Each row, then one of two labels for whether it has a hidden trait; a new part has new ones
[-0.58 -0.34  1.97  0.60 -3.73 -1.41 -1.69  0.82 -0.46 -5.63 -0.57  0.39
  0.97 -1.15  0.91  0.16 -3.11]	F
[-0.48 -1.26 -0.92 -1.76  0.83 -7.77 -0.71 -0.99  0.89 -3.55  2.46  2.33
  0.52 -2.53 -0.79  1.05 -4.33]	F
[ 0.91  0.18 -0.23  1.98  1.19  4.31 -2.05 -2.40 -0.63 -0.02 -0.27 -1.86
  0.90 -3.40  0.71  2.78  2.26]	V
[ 0.44  1.52 -1.13  1.71 -1.34 -2.07 -0.20  0.21  1.35  0.59  1.05 -1.47
  1.46 -1.49 -3.56  1.05  0.83]	V
[ 0.27  1.41  1.17 -0.18 -1.90 -2.77 -0.16 -1.64 -0.91 -2.64  1.43 -1.17
  3.26 -0.19 -1.97  1.50 -2.77]	V
[-0.31 -1.36 -1.25  0.58  0.04 -7.51 -0.55  0.12  1.26 -0.34 -0.63  0.57
  0.04 -3.23 -2.10  0.86 -1.81]	F
[-0.03  0.12 -0.14  0.36 -0.57 -1.88 -0.46 -0.06  0.18 -0.04  1.28 -1.16
  1.70 -0.70 -2.60  0.59 -0.19]	F
[ 0.59  2.02 -1.11  2.51  0.01  0.80 -1.31 -3.55 -2.36  2.12 -0.48 -0.12
  1.04 -2.00  0.17  2.54  2.53]	V
[ 0.76 -1.06  1.33 -0.05 -2.46  0.79  0.19  0.31 -0.62 -6.35 -1.38  0.79
  0.60 -1.77  1.75 -1.07 -2.59]	V
[-0.56  1.16  0.52 -1.89 -1.74  7.16 -1.72 -4.32 -4.16 -2.60  0.89  1.00
  3.27 -1.70 -0.28  0.82 -0.05]	F
[ 0.55  2.80  1.96 -0.26 -2.79 -2.12  0.07 -3.17 -1.48 -2.17  3.52 -1.21
  3.38  1.24 -1.27  1.52 -3.12]	F

Part 2:
[-1.42 -0.02  2.79 -0.44 -0.58  3.42 -0.25  0.10 -0.55  0.07  0.23  6.61
  1.47  4.83 -4.36 -1.87 -0.23 -0.66]	(73)
[-0.34  1.67  0.34 -0.19 -0.29  2.50 -0.33  0.37  1.08  0.85 -0.18  0.71
 -2.18 -1.00  3.21  0.76 -0.44 -0.14]	(73)
[ 0.21  1.39  0.02 -1.50 -0.50 -0.85  0.19  0.28  1.04  0.42 -0.27 -2.92
 -2.11 -0.06  4.31  2.02 -0.44  0.21]	(68)
[-1.18  0.52  2.01  0.31 -0.29  3.38 -0.23  0.20  0.04  0.39  0.17  5.94
 -0.39  1.59 -1.52 -0.89 -0.43 -0.61]	(73)
[ 0.58  0.94 -0.96 -2.68 -0.66  0.33  0.31  0.88  0.51 -0.25 -0.65 -3.28
  1.04  0.85  1.07  1.13 -0.07  0.99]	(68)
[-1.24  0.95  2.12  0.24 -0.47  4.86 -0.66 -0.06  0.46  0.66  0.24  3.32
 -0.61  0.77 -1.41 -1.14 -0.41 -0.77]	(68)
[ 0.10 -0.74 -0.54 -2.09  0.27 -4.40  0.37  0.28 -0.97 -0.65  0.02  2.71
  3.08  2.39 -2.30 -0.24  0.27  0.54]	(73)
[-0.94  0.47  0.83  0.33  0.02  3.33 -0.58  0.13  0.44  0.49  0.21  5.48
 -0.49 -0.04 -0.26 -1.07 -0.46 -0.57]	(73)
[-0.78  1.67  1.40 -0.49 -0.84  5.30 -0.36  0.50  1.07  1.01 -0.05  3.11
 -2.74  0.51  2.63  0.66 -0.78 -0.35]	(68)
[ 1.17 -1.67 -3.39  1.84  1.31 -0.75 -0.44 -1.01 -0.02 -0.52  0.19 -9.99
  1.69 -4.99 -1.14 -1.49  0.97  0.40]	(73)
[-0.82 -1.07  0.27  0.66  0.72  1.22 -0.49 -0.36 -0.56 -0.14  0.34  6.02
  2.06  0.53 -4.04 -2.38  0.19 -0.50]	(73)
[ 0.10  1.42  0.55 -1.15 -0.58  0.20  0.23  0.47  0.54  0.26 -0.36  0.11
 -1.84  0.68  2.20  1.69 -0.47  0.18]	(73)
[-0.60  0.82  1.45  2.61 -0.28  6.43 -0.62 -0.38  0.53  0.86  0.15  0.65
 -2.38 -0.25 -0.30 -1.09 -0.33 -0.56]	(68)
